Here are made-up elements, facts about them, and rows of numbers that follow some of those facts. Name the element behind each unnamed row.

Some elements and their rows:
28	-61	-20	-33	34	-69	18	41	129	116	76	73	73	-50	-57	124	32	0	-43	130	2	-96	-80	-48	89	121: k474
-75	-45	108	-89	-18	48	-182	39	244	106	-166	-133	-88	-29	-93	73	49	-37	-151	-71	123	73	-160	154	-104	-147: k508
98	-118	51	-27	-12	17	205	10	55	-53	-11	3	-11	3	98	13	40	53	-6	110	-53	-81	-52	113	-159	-180: k536
198	85	-13	-34	25	-50	200	-44	144	-69	65	37	-58	-62	167	73	-18	87	75	170	14	-51	50	27	-220	14: k473
28	-41	151	184	40	-68	-25	-69	-164	34	27	94	100	47	116	37	-133	-70	-86	-172	11	-68	13	142	-24	71: k423
1	-24	-68	11	-32	112	306	79	-214	-44	-61	8	38	3	-25	-15	-26	148	-18	-87	-68	-114	37	-25	23	-207: k597
-50	33	-24	13	0	-19	-79	-7	57	-1	-35	-26	7	-31	-53	-72	10	-32	-18	16	23	33	-7	-21	27	20: k890
186	152	-1	-16	54	-62	89	-104	171	18	34	-7	-145	-125	138	13	15	12	76	158	-9	-12	13	64	-255	88: k76
-23	-36	-193	-282	-349	93	-258	186	47	-171	-42	2	-335	-189	63	80	242	137	-82	9	-339	-194	184	-89	74	-225: k877
-56	38	-9	5	11	-28	-110	-38	45	75	-25	-25	1	-63	-78	-73	23	-67	-90	-1	-3	-7	-22	-16	18	39: k189
-50	-65	-8	22	-1	0	40	-21	1	32	-2	-44	-3	0	-83	-130	95	-77	25	52	-18	9	-63	0	52	34: k637
17	79	-21	-73	-41	23	14	-11	-10	-249	-8	24	43	124	139	-17	-89	75	-8	14	-37	37	108	-32	-30	-199: k295
-46	-69	1	17	18	-29	1	-33	16	97	4	-33	-12	-46	-107	-132	90	-102	-17	56	-52	-54	-66	23	50	64: k801
-23	127	-91	-218	48	9	-85	-98	186	-30	-69	-65	-39	6	-80	-136	31	30	-150	137	-66	45	5	-95	34	-144: k390
-32	1	-30	-233	117	71	-100	-13	59	33	-17	-12	-52	-11	-52	-189	58	-30	-48	158	-111	8	-37	-106	99	-116: k778
-98	88	-91	-134	-61	18	-138	43	217	-18	-85	-100	-67	-145	-136	-157	127	-6	-39	92	-52	6	-17	-135	-9	-112: k363
-53	29	-22	-1	1	-21	-63	-28	39	-3	-41	-20	8	-1	-47	-65	26	-24	-20	8	13	22	4	-35	20	9: k604
-68	37	-41	14	-23	-19	-45	6	54	-51	-31	-42	35	5	-25	-70	6	-13	34	14	41	63	11	-63	40	-17: k782
-49	-73	96	54	64	-4	-49	43	14	82	27	22	35	-12	33	-157	14	-96	57	19	33	-7	-17	-2	58	69: k61
14	-105	-23	42	-45	34	267	10	-124	-181	-48	46	105	80	80	-108	-7	78	21	65	-77	-92	54	16	6	-221: k95
110	-147	-33	188	-86	-78	171	-172	-333	-117	27	122	47	136	172	175	-34	18	-116	-79	-71	-122	89	222	121	-10: k261

There are 3 kinds of fact about the elements: λ, Θ, Δ.
k254 λ k282; k248 λ k696; k61 λ k778; k131 λ k363; k737 λ k458; k140 λ k282
k123 λ k347; k398 λ k554; k19 λ k913; k862 λ k530; k959 λ k913; k533 λ k377
k352 λ k458; k423 λ k881; k582 λ k68; k282 λ k778; k669 λ k377; k491 λ k123
k256 λ k229; k391 λ k778; k760 λ k554; k261 λ k696; k961 λ k778; k314 λ k61
k230 λ k606; k96 λ k458; k241 λ k390; k830 λ k390; k92 λ k377; k42 λ k68
k945 λ k778; k971 λ k922; k692 λ k720; k466 λ k553; k199 λ k431; k509 λ k156
k831 λ k377; k384 λ k363; k449 λ k778; k359 λ k881; k118 λ k170; k31 λ k377
k545 λ k458; k192 λ k869; k25 λ k156; k218 λ k320; k922 λ k377; k554 λ k31
k445 λ k778; k124 λ k778; k600 λ k377; k796 λ k877; k322 λ k377; k216 λ k320
k254 Θ zabem; k363 Θ fofugros; k801 Θ mirur; k786 Θ zabem; k295 Θ skodrobom; k276 Θ skodrobom
k248 Θ fofugros; k536 Θ mirur; k202 Θ skodrobom; k474 Θ fofugros; k727 Θ fofugros; k305 Θ fofugros
k61 Θ mirur; k377 Θ fofugros; k627 Θ fofugros; k95 Θ mirur; k647 Θ zabem; k390 Θ skodrobom
k963 Θ fofugros; k131 Θ fofugros; k807 Θ skodrobom; k659 Θ fofugros; k737 Θ fofugros; k343 Θ droder
k745 Θ droder; k660 Θ fofugros; k140 Θ droder; k84 Θ zabem; k123 Θ fofugros; k800 Θ skodrobom
k13 Θ fofugros; k398 Θ zoskin; k273 Θ fofugros; k741 Θ fofugros; k606 Θ fofugros; k496 Θ skodrobom
k19 Θ fofugros; k862 Θ fofugros; k586 Θ fofugros; k877 Θ gudaman; k308 Θ zabem; k959 Θ fofugros
k533 Θ fofugros; k646 Θ zoskin; k720 Θ fofugros; k604 Θ fofugros; k352 Θ zabem; k810 Θ skodrobom
k129 Θ fofugros; k122 Θ fofugros; k560 Θ fofugros; k224 Θ fofugros; k869 Θ fofugros; k782 Θ fofugros
k423 Θ fofugros; k582 Θ zabem; k929 Θ fofugros; k282 Θ zabem; k438 Θ zoskin; k661 Θ fofugros
k669 Θ skodrobom; k491 Θ fofugros; k878 Θ fofugros; k507 Θ fofugros; k558 Θ fofugros; k840 Θ droder
k256 Θ zabem; k881 Θ skodrobom; k391 Θ droder; k610 Θ fofugros; k170 Θ zabem; k394 Θ skodrobom
k76 Θ fofugros; k760 Θ zoskin; k932 Θ zabem; k982 Θ fofugros; k301 Θ fofugros; k581 Θ fofugros
k949 Θ zoskin; k792 Θ zabem; k261 Θ fofugros; k158 Θ fofugros; k961 Θ zabem; k938 Θ zabem
k314 Θ fofugros; k903 Θ skodrobom; k371 Θ zabem; k230 Θ fofugros; k297 Θ gudaman; k96 Θ fofugros
k137 Θ fofugros; k241 Θ gudaman; k830 Θ zabem; k156 Θ skodrobom; k733 Θ gudaman; k39 Θ fofugros
k68 Θ skodrobom; k525 Θ fofugros; k508 Θ fofugros; k473 Θ fofugros; k36 Θ mirur; k458 Θ mirur
k92 Θ fofugros; k425 Θ skodrobom; k42 Θ fofugros; k945 Θ zabem; k971 Θ fofugros; k637 Θ mirur
k804 Θ fofugros; k350 Θ fofugros; k240 Θ fofugros; k524 Θ gudaman; k347 Θ fofugros; k778 Θ zoskin
k602 Θ droder; k692 Θ fofugros; k466 Θ fofugros; k348 Θ skodrobom; k199 Θ skodrobom; k502 Θ zabem
k724 Θ mirur; k696 Θ zabem; k509 Θ zabem; k320 Θ fofugros; k892 Θ fofugros; k831 Θ mirur
k384 Θ mirur; k996 Θ skodrobom; k904 Θ fofugros; k198 Θ zoskin; k119 Θ skodrobom; k449 Θ droder
k229 Θ fofugros; k359 Θ skodrobom; k497 Θ fofugros; k245 Θ zabem; k118 Θ fofugros; k530 Θ zabem
k114 Θ fofugros; k31 Θ fofugros; k545 Θ zabem; k226 Θ fofugros; k470 Θ mirur; k208 Θ fofugros
k18 Θ skodrobom; k189 Θ fofugros; k191 Θ zabem; k93 Θ fofugros; k899 Θ mirur; k952 Θ fofugros
k192 Θ mirur; k553 Θ skodrobom; k159 Θ fofugros; k769 Θ fofugros; k722 Θ gudaman; k395 Θ droder
k162 Θ fofugros; k25 Θ zabem; k597 Θ zabem; k868 Θ fofugros; k218 Θ zabem; k890 Θ fofugros
k922 Θ mirur; k762 Θ skodrobom; k913 Θ mirur; k431 Θ gudaman; k554 Θ fofugros; k445 Θ skodrobom
k706 Θ gudaman; k124 Θ skodrobom; k600 Θ gudaman; k796 Θ fofugros; k821 Θ zabem; k479 Θ fofugros
k565 Θ gudaman; k322 Θ zabem; k233 Θ skodrobom; k601 Θ fofugros; k169 Θ fofugros; k4 Θ skodrobom
k216 Θ droder; k254 Δ k525; k295 Δ k423; k295 Δ k878; k276 Δ k601; k276 Δ k536
k276 Δ k982; k276 Δ k762; k248 Δ k963; k536 Δ k525; k536 Δ k741; k202 Δ k273
k202 Δ k892; k305 Δ k586; k627 Δ k137; k95 Δ k597; k647 Δ k727; k807 Δ k525
k343 Δ k892; k745 Δ k384; k660 Δ k509; k140 Δ k425; k273 Δ k350; k308 Δ k961
k308 Δ k796; k959 Δ k963; k810 Δ k581; k810 Δ k224; k129 Δ k240; k129 Δ k208
k122 Δ k706; k560 Δ k899; k560 Δ k13; k782 Δ k760; k582 Δ k122; k669 Δ k42
k669 Δ k692; k878 Δ k807; k840 Δ k525; k840 Δ k659; k391 Δ k938; k170 Δ k216
k170 Δ k952; k170 Δ k877; k170 Δ k261; k394 Δ k76; k76 Δ k582; k76 Δ k19
k982 Δ k350; k301 Δ k840; k581 Δ k945; k792 Δ k189; k792 Δ k786; k158 Δ k76
k314 Δ k597; k903 Δ k198; k371 Δ k301; k297 Δ k438; k137 Δ k525; k241 Δ k191
k241 Δ k892; k68 Δ k169; k473 Δ k350; k473 Δ k582; k36 Δ k646; k804 Δ k600
k350 Δ k741; k524 Δ k438; k348 Δ k122; k502 Δ k821; k892 Δ k963; k384 Δ k525
k996 Δ k831; k119 Δ k314; k497 Δ k423; k245 Δ k76; k530 Δ k473; k31 Δ k762
k226 Δ k733; k470 Δ k491; k208 Δ k840; k208 Δ k796; k191 Δ k474; k93 Δ k350
k952 Δ k384; k159 Δ k862; k159 Δ k256; k159 Δ k769; k395 Δ k892; k162 Δ k158
k162 Δ k199; k25 Δ k581; k25 Δ k224; k597 Δ k384; k597 Δ k659; k868 Δ k796
k922 Δ k525; k913 Δ k530; k431 Δ k68; k554 Δ k560; k554 Δ k230; k445 Δ k536
k445 Δ k661; k445 Δ k208; k706 Δ k741; k706 Δ k137; k796 Δ k114; k796 Δ k508
k821 Δ k470; k169 Δ k137; k4 Δ k801; k216 Δ k727; k216 Δ k982; k216 Δ k659

Rows to name:
No name comes twice in this set of rows, the named rows included.
125	-93	80	171	48	16	210	-3	-350	-164	68	151	181	121	174	101	-205	112	58	-64	-54	-47	69	66	47	-97 -> k216
96	55	7	-10	-2	-17	128	-28	37	-85	-26	11	-3	-22	114	-31	-34	67	-14	39	-31	-40	41	49	-133	-97 -> k169
219	-7	65	111	121	-1	291	-4	-144	164	123	83	-116	-51	177	164	-69	54	173	9	51	-52	16	120	-172	221 -> k582
-41	-58	-74	-47	-33	137	255	118	-70	-14	-96	-58	-33	1	-80	25	18	150	41	-63	41	-10	-57	1	-8	-215 -> k371
33	-103	144	183	29	75	219	189	-288	-29	13	140	53	49	241	99	-162	130	165	-199	76	-58	81	80	-37	-9 -> k254
-14	-99	155	174	98	-8	-217	76	-222	75	100	96	74	7	118	21	-152	-73	105	-164	23	33	7	23	115	174 -> k449
24	-70	13	-33	-1	85	31	14	-66	-93	-89	-24	8	-1	-14	52	-31	101	-86	-19	-60	-17	-80	64	-35	-303 -> k840
118	-199	-141	132	-62	-111	131	-43	-73	-46	138	100	55	183	85	346	29	9	82	118	84	-17	-45	105	219	225 -> k248
-81	-55	118	186	71	29	-53	133	-241	243	52	83	-1	-36	25	26	-83	-77	98	-237	92	-22	8	10	112	269 -> k945
153	29	-20	-32	-3	-34	206	25	96	-107	65	71	9	-6	173	84	-22	120	73	151	-2	-53	35	-14	-141	-49 -> k93

Now the same elements, written a new way:
Some rows with their names:
-148	-100	-2	-94	40	-41	0	-3	12	-83	-84	-14	153	62	-169: k899
-147	-174	87	-42	-54	25	-158	150	-55	49	37	152	-79	51	-27: k509
-180	137	154	-91	47	-42	50	-215	70	-254	-24	224	-33	117	-95: k156
-316	349	-547	159	-116	-262	-147	-109	-185	84	386	-131	72	-196	-255: k945
-26	30	-111	-2	-53	-55	-1	85	35	46	-98	-105	87	82	-89: k423
-96	77	-38	-30	-19	-52	23	-78	66	-34	-62	-7	-36	97	-48: k208
-95	90	-24	-23	-14	-49	13	-79	67	-29	-55	-4	-39	98	-44: k929
-80	96	-16	-27	-7	-43	23	-71	58	-37	-71	41	-23	116	-40: k123
-113	74	79	-91	-12	-146	-27	-12	-6	-80	-39	76	116	47	-216: k438
-201	116	501	31	-131	-85	-174	89	-104	110	-230	-338	-102	-125	-318: k760
-32	-80	-119	-9	-39	-40	6	70	54	4	-109	-145	116	70	-87: k230
-181	-193	225	95	-191	41	-119	-37	-34	12	-460	-668	0	-93	-197: k600
-93	95	-26	-24	-14	-51	18	-77	66	-33	-56	-6	-44	97	-52: k610
-97	77	-39	-30	-20	-53	21	-81	66	-23	-62	-4	-42	100	-45: k473
-59	175	-164	-61	-72	-52	-14	-11	28	213	-91	19	-31	131	95: k248
-126	73	70	-29	34	-37	54	-176	85	-179	-42	103	-79	121	-79: k229
-255	-196	302	19	-139	109	1	-234	47	30	-446	-483	-208	-45	43: k31
-189	-58	90	-24	-40	-27	-110	40	-4	-137	30	146	-111	60	-125: k938
-388	324	-510	44	-132	-240	-66	-144	-162	230	408	50	-118	-182	-52: k445
-96	89	-25	-25	-14	-50	14	-77	63	-28	-61	-3	-39	97	-47: k604
-341	104	-475	114	-126	-231	-92	-78	-203	86	453	-69	18	-211	-245: k961

Name these rows:
No name comes twice in this set of rows, the named rows included.
-186	154	-38	-145	10	-61	-22	-101	0	112	-57	128	-3	120	-2 -> k95
-225	149	97	-147	82	-38	41	-241	20	-102	-34	309	-62	162	-37 -> k913
-396	178	-318	82	-55	-202	-43	-281	-163	-48	471	125	-117	-151	-199 -> k282
-225	-254	267	0	-194	101	-95	-112	-41	120	-397	-582	-35	-90	-44 -> k322
-163	122	58	-105	-3	-38	-2	-243	22	-75	28	216	-62	143	-17 -> k170
-261	-602	249	-58	-91	180	-50	-68	-13	83	-517	-610	107	-112	-18 -> k831
-124	64	26	-67	-22	-68	0	-30	52	-119	-50	-7	73	50	-143 -> k762
-146	70	80	-82	6	-43	1	-203	22	-149	31	164	-9	123	-89 -> k530
-239	-243	272	2	-80	108	39	-268	73	-70	-381	-352	-173	-9	27 -> k554
-87	-22	-49	-35	-7	-32	31	-80	75	-58	-80	-24	3	93	-38 -> k560
-555	150	-103	59	75	-271	46	-512	-120	-431	518	447	-231	-176	-319 -> k778
-82	79	-69	-66	-64	-72	-27	75	28	23	-74	-76	126	49	-105 -> k199
-140	65	18	-117	-12	-110	-52	-53	3	-24	-73	145	58	72	-86 -> k949
-379	267	-465	76	-120	-241	-72	-103	-161	146	404	-10	-61	-208	-135 -> k124

